Here is a tiny trained network, its code and every weight. The questions are about switching its units off for an input and a class, where a switched-off unit gives its printed mean instead of its output.

import numpy as np


def w(rows, s, z=0):
    codes = np.array(rows[::2]) - 128.0
    scale = np.full(codes.shape[1], s)
    scale[-1] = z or s
    return codes * scale


def norm(h):
    return h / np.sqrt((h * h).mean(-1, keepdims=True) + 1e-5)


def f(y):
    return np.maximum(y, 0)


def log_softmax(a):
    a = a - a.max(-1, keepdims=True)
    return a - np.log(np.exp(a).sum(-1, keepdims=True))


def net(x, mask):
    res = np.array(x, float).reshape(1, 8) / 4 @ E
    u = 0
    for l in range(2):
        y = f(norm(res) @ A[l][:, :-1].T + A[l][:, -1])
        res = res + np.where(mask[u : u + 7], y, B[l][:, -1]) @ B[l][:, :-1]
        u += 7
    return log_softmax(norm(res)[-1] @ U[:, :-1].T + U[:, -1])


A, B = {}, {}
E = w([
[154,166,181,185,94],'x0',
[122,100,152,218,127],'x1',
[107,59,153,22,155],'x2',
[151,238,193,34,190],'x3',
[146,124,209,143,129],'x4',
[36,44,221,122,122],'x5',
[66,128,162,104,1],'x6',
[34,50,201,140,122],'x7',
],0.0077)
A[0] = w([
[74,111,173,95,141,12],'0.n1',
[107,107,148,202,139,32],'0.n2',
[91,115,81,115,143,204],'0.n3',
[56,161,89,143,122,5],'0.n4',
[112,150,166,187,112,7],'0.n5',
[126,163,126,141,3,177],'0.n6',
[97,115,161,88,104,22],'0.n7',
],0.015,0.0029)
B[0] = w([
[181,122,205,72,126,195],'0.n1',
[136,18,61,205,143,188],'0.n2',
[153,16,122,146,141,189],'0.n3',
[175,86,37,85,107,146],'0.n4',
[122,2,174,115,134,175],'0.n5',
[124,102,149,40,49,254],'0.n6',
[98,218,217,90,60,181],'0.n7',
],0.0093,0.007)
A[1] = w([
[2,129,154,62,174,94],'1.n1',
[98,184,147,144,31,150],'1.n2',
[51,128,95,227,107,138],'1.n3',
[41,132,143,168,106,2],'1.n4',
[45,156,168,91,106,24],'1.n5',
[169,124,194,191,47,76],'1.n6',
[25,136,99,222,110,137],'1.n7',
],0.0097,0.0071)
B[1] = w([
[136,110,202,147,65,211],'1.n1',
[148,143,171,33,73,253],'1.n2',
[211,19,127,198,131,188],'1.n3',
[120,54,193,202,89,128],'1.n4',
[203,97,102,219,33,161],'1.n5',
[100,70,198,55,182,210],'1.n6',
[254,101,68,153,130,173],'1.n7',
],0.0098,0.0037)
U = w([
[56,148,148,85,152,20],'0',
[208,253,82,124,180,164],'1',
[132,175,232,50,16,180],'2',
[137,43,194,96,186,216],'3',
[223,46,71,210,159,162],'4',
[70,154,94,123,119,120],'5',
[134,122,59,90,74,58],'6',
[34,232,97,190,149,1],'7',
],0.012,0.0071)

Each question gives the input, the list of numbers given to net, and the class t.
The units are the neurons (one row each of A and B). Each row of codes is followed by its name. A weight is (code - 128) times the scale printed after its matrix; where a second scale follows, it is the last column's (A, B and U).
mask holds one flag per neuron, layer by layer. A switched-off neuron (its flag False) gives its mean, the last column of its row in B, instead of its output. The means were averaged over made-up inputs and are rounded, as every weight is.
A unit's drop is (log p(t) with every unit on - log p(t) with that unit switched off) / (log p(t) with every unit on - log p(t) with every unit switched off).
The circuit of an input: a set's keep is (log p(t) with only the set's units on - log p(t) with every unit switched off) / (log p(t) with every unit on - log p(t) with every unit switched off). Starting from the 12 units with the biggest drops (on a tie, the unit counted first), units are removed one at a time, each time the one whose removal leaves the highest keep (on an exact tie, the one counted first), for as long as the keep stays at least 0.8.
units of the circuit, in order: the units of the circuit, biggest drop first
top k neurons: the k neurons with the biggest drops, biggest first
top k neurons in layer l: the k neurons of layer l with the biggest drops, biggest first
drop of u: that unit's drop, to one decimal
input [5,8,-8,2,-7,-5,2,-4], class 2: top 2 neurons in layer 0 -> (0.n6, 0.n2)
input [-7,-1,-7,-2,4,4,-2,7], class 4: units of the circuit, in order -> (0.n2, 1.n7)
input [4,4,-4,3,0,3,0,1], class 4: units of the circuit, in order -> (0.n2)
input [-2,-2,3,6,-5,3,-6,-3], class 1: top 2 neurons -> (0.n6, 0.n5)
input [2,8,-7,3,2,-4,3,5], class 3: top 2 neurons in layer 0 -> (0.n6, 0.n5)
input [7,3,1,1,-6,6,-4,1], class 4: top 2 neurons in layer 0 -> (0.n2, 0.n6)
input [-4,4,-8,-4,0,6,1,1], class 4: top 2 neurons -> (0.n2, 1.n7)
input [5,3,0,-7,-3,-5,4,-5], class 2: drop of 1.n2 -> 0.2
input [-1,-6,-1,2,-5,-1,-3,2], class 1: drop of 0.n5 -> 0.6
input [0,-4,-6,-2,5,7,-5,-2], class 4: drop of 0.n2 -> 0.2
input [-6,-4,-5,-4,2,1,0,3], class 4: drop of 0.n4 -> 0.0
